[345 186 309 797 459] ans = 459
[ 41 -35   3  -8] ans = -8
[2894 8491 1917 6583 8857 5659] ans = 5659
[-624  271   38 -743  606  -49] ans = -49
[4 2 1 8] ans = 8
[  9  97   2  72 193] ans = 193
[16 36 44 96] ans = 96
---
[[-23, -39, 72, -46, 12],
 [-34, -64, -25, -14, -41],
 [-22, -61, -15, 41, -43]] yields 72

[[17, 24, -68, -29, -17, 11, -18],
 [8, 24, 26, -16, 19, 6, 54],
 [0, 0, -68, -16, -36, -5, -53]] yields -17

[[-50, -9, -5, 20],
 [-40, -50, -5, 20],
 [-65, -3, -5, -9]] yields -9

[[-12, 80, 7, 2],
 [30, 56, -19, 27],
 [68, -65, -57, 13]] yields 80

[[3, -71, -2, 3, 0],
 [-38, -55, 12, -38, 20],
 [26, -5, 62, 26, 22]] yields -2

[[35, -6, 8, 18],
 [9, -19, 0, -14],
 [-12, 78, 51, -4]] yields -6

[[5, 42, -9, -75],
 [-22, 40, 46, -19],
 [-43, 5, 54, -44]] yields 42
---
-56  49  46  -48  -41  75  57 → -56
69  -21  -18  18 → 69
-40  78  14  -42  -4 → -40
-15  48  57  43 → -15
-10  32  28  74  -13  -19  -17 → -10
-61  40  -35  29  28  -3 → -61
-57  -46  -28  -32  -26  48  -63 → -57
56  67  23  65 → 56
---
[[-20, -31, -1, -23, -9, 3, -4, 26, -27, -27, -24, 43, -11],
 [26, -1, 0, 25, 2, 11, -35, -19, 27, 36, 25, -6, 13],
 [-22, -33, 1, -22, -36, 11, -57, -40, -22, -10, -20, 25, -29],
 [12, 49, -1, 9, 50, -29, 23, 13, 11, 30, 13, -24, 42],
 [-31, 6, 2, -24, -39, 0, 30, -38, -20, -46, -23, -36, -47]] => -47

[[35, -15, 4, 4, -26, 13, -3, -51, 24, -45, 10, 29, 40, -49],
 [46, 4, -3, -19, -26, -8, 14, -47, 34, -29, 16, 50, 30, -32],
 [26, -30, 14, 25, -27, 28, 6, -47, 15, -59, 3, -1, 36, -37],
 [48, 33, -4, -47, -23, -31, 24, -13, 34, 13, 32, 52, -12, 11],
 [4, -38, 23, 39, -26, 39, 1, -36, 6, -59, -32, -30, 22, -21],
 [51, 22, -6, -37, -24, -22, 9, -33, 35, -8, 35, 59, 12, -36],
 [34, 36, 1, -46, -24, -34, 10, 9, 24, 37, 35, 32, -33, 29],
 [25, 31, 11, -36, -25, -26, 24, 31, 17, 50, 38, 2, -46, 66]] => 66

[[2, 75, 43, -8, 65, -7, -76, -77, 16, 34, 58],
 [2, 74, 42, -7, 63, -7, -74, -75, 15, 33, 57],
 [0, -75, -42, 7, -65, 5, 78, 75, -14, -35, -58],
 [0, -76, -43, 7, -65, 5, 79, 77, -14, -35, -59],
 [1, -72, -40, 6, -62, 4, 75, 72, -13, -33, -56],
 [2, 77, 44, -8, 66, -8, -77, -79, 16, 34, 60],
 [2, 75, 42, -7, 64, -7, -75, -76, 15, 33, 58],
 [0, 0, 0, 0, 0, 0, 0, 0, 0, 0, 0],
 [0, -77, -43, 7, -66, 5, 80, 78, -15, -35, -60],
 [2, 73, 41, -7, 63, -7, -73, -75, 15, 32, 57]] => 57

[[17, 49, 19, 4, -31, -37, -4, -3],
 [25, 5, -39, 14, -2, -15, -21, -21],
 [-55, -19, 8, -39, 24, -4, 24, -24],
 [-17, 32, 1, 4, -72, 12, 0, 32],
 [-18, -13, -13, -45, 9, -43, -15, 6],
 [7, 41, -2, 25, 25, -4, 22, -22],
 [-9, -7, -22, 4, -2, 36, -18, 10],
 [-24, 19, -32, 2, -10, -8, -14, 41],
 [-6, -12, -4, 2, 45, -33, 20, -4]] => -4

[[4, -1, -17, -21, -4, -41, -6, 5, 6],
 [-7, 0, 12, -10, -26, -26, -1, -30, -1],
 [15, -2, 4, -12, 5, -25, 4, -19, 5],
 [-2, 1, 4, -3, -11, 5, -8, 2, 2],
 [30, -19, 22, -20, -62, -27, -26, 6, -21],
 [8, 33, 8, 14, 19, 32, -8, 20, 6]] => 6

[[21, 23, -10, 5, 11, 9, -6, -5, -6, 13, 3, 51, -11, 11, 31, 0],
 [-11, 3, -37, 18, 1, 14, -11, 15, 40, 12, 11, -21, -13, 9, -39, 13],
 [8, 11, -17, 7, 3, 6, 9, -6, 7, 8, 1, 24, -22, 6, 7, -3],
 [-29, -44, 67, -52, -23, -47, 70, -28, -65, -50, -37, -47, 8, -41, -1, -40],
 [11, 2, 18, 8, 5, 7, -49, 16, 0, 6, 13, -4, 44, 7, 13, 20],
 [12, 18, -18, 2, 6, 6, 14, -10, -1, 9, -2, 40, -28, 7, 17, -7],
 [30, 16, 23, -3, 8, 0, -9, -14, -30, 5, -1, 56, 9, 5, 60, -4],
 [-3, 1, -16, 4, -1, 3, 12, -3, 11, 3, 0, 0, -19, 1, -10, -3],
 [6, 0, 5, 0, -2, -2, 11, -11, -6, -1, -3, 11, -8, -1, 15, -6],
 [-1, 1, -12, -5, -4, -5, 44, -21, -5, -3, -11, 19, -41, -5, 5, -19],
 [5, 5, -11, 15, 3, 11, -23, 9, 19, 11, 11, -1, 6, 9, -3, 13],
 [-17, -9, -26, 8, -8, 1, 24, -2, 27, 0, -1, -26, -29, -3, -36, -3]] => -3

[[0, -14, 24, -37, -49, 2, -23, -57, 13, 41, 12, 16, -22],
 [-18, 8, -4, -20, 5, 11, 0, -20, -5, 10, 21, -8, -11],
 [-12, -35, -4, -9, -49, -33, 0, -39, -5, 33, -5, 16, -33],
 [-18, 8, -10, -3, 5, -15, 5, 8, -14, -5, 8, -8, -11],
 [-31, -3, -17, -9, 5, 2, 0, -2, -10, 3, 17, 4, -6],
 [6, 40, 17, -37, 45, 11, -23, -11, -19, -5, 25, -26, -6]] => -6

[[-6, 24, -37, 6, -1, 1, -42, -1, 41, 3, 28, -38, -2, 29, 14, 32],
 [-25, -13, -3, -11, -47, 36, -3, 33, -10, 32, -36, 65, 13, 22, -27, -11],
 [9, 2, 19, -6, -23, 21, 29, -1, -41, 7, -37, 47, 22, -1, -6, -21],
 [-32, -1, -40, -11, -40, 21, -38, 32, 36, 27, 1, 20, -1, 43, -23, 5],
 [7, 17, 9, 15, 10, 6, -3, -16, 0, -2, 1, -16, 15, -8, 30, 33],
 [15, 17, -30, 10, -11, -33, -11, -23, 3, -24, 11, 17, -10, 22, 14, -46]] => -46

[[19, 11, 22, -20, -49, 26, -24, 10],
 [1, 12, -3, 4, 6, -15, -1, -27],
 [28, 3, 12, -33, -69, 43, -47, -11],
 [-7, -1, 10, 7, 10, -2, 18, 34],
 [6, -8, 3, -11, -20, 20, -12, 12],
 [29, 3, 11, -33, -68, 42, -48, -14],
 [30, 3, 14, -35, -73, 45, -49, -10],
 [16, 4, 25, -20, -47, 32, -19, 32],
 [30, 3, 11, -35, -72, 44, -51, -16],
 [0, 9, -5, 5, 8, -15, 1, -25],
 [10, 7, 23, -11, -30, 19, -7, 30]] => 30
---
[ 48  77  -7 -21 -29] → 77, -29

[ -3  -8  75 -77  46] → 75, -77

[ 39 -38  39  73] → 73, -38

[[-24   1  16 -13  34 -40  -6]
 [-40   2  23 -14  49 -61  -2]
 [ 27  -4 -20  11 -22  40  -9]] → 49, -61

[-46  -6 -62 -52] → -6, -62

[  8 -18  54  69  63 -61] → 69, -61
---
-13	71	27	33	-31	-38	-3
58	55	-56	-17	-8	8	36
-25	-61	25	-34	12	17	19
value -25

-9	-7	-9	-23
-58	-57	28	-2
33	-27	7	-9
value 33

-46	56	-25	-8	-18
-62	40	25	71	-46
16	-12	-53	-78	53
value 16

-25	24	9	-20	-54	-38	-57
-33	6	21	-7	2	24	1
37	-1	20	24	-1	-24	-4
value 37

5	-17	-10	-16	-37
19	-30	-21	20	-23
28	44	-32	-59	-25
value 28

0	45	5	15	9	2
-3	-31	-19	-42	-67	1
0	-27	-19	-49	-48	36
value 0

-6	40	10	40	-10	38
9	-51	-5	-18	44	-17
20	-45	-10	-5	76	-16
value 20

13	-31	6	7	-37
-6	-58	-12	17	-51
22	-25	5	0	-28
value 22

-11	5	-27	42	26	-25
11	23	23	0	-47	20
34	-24	-15	-12	-15	74
value 34

8	4	7	45	62
8	16	-7	57	31
0	-30	35	-23	77
value 0
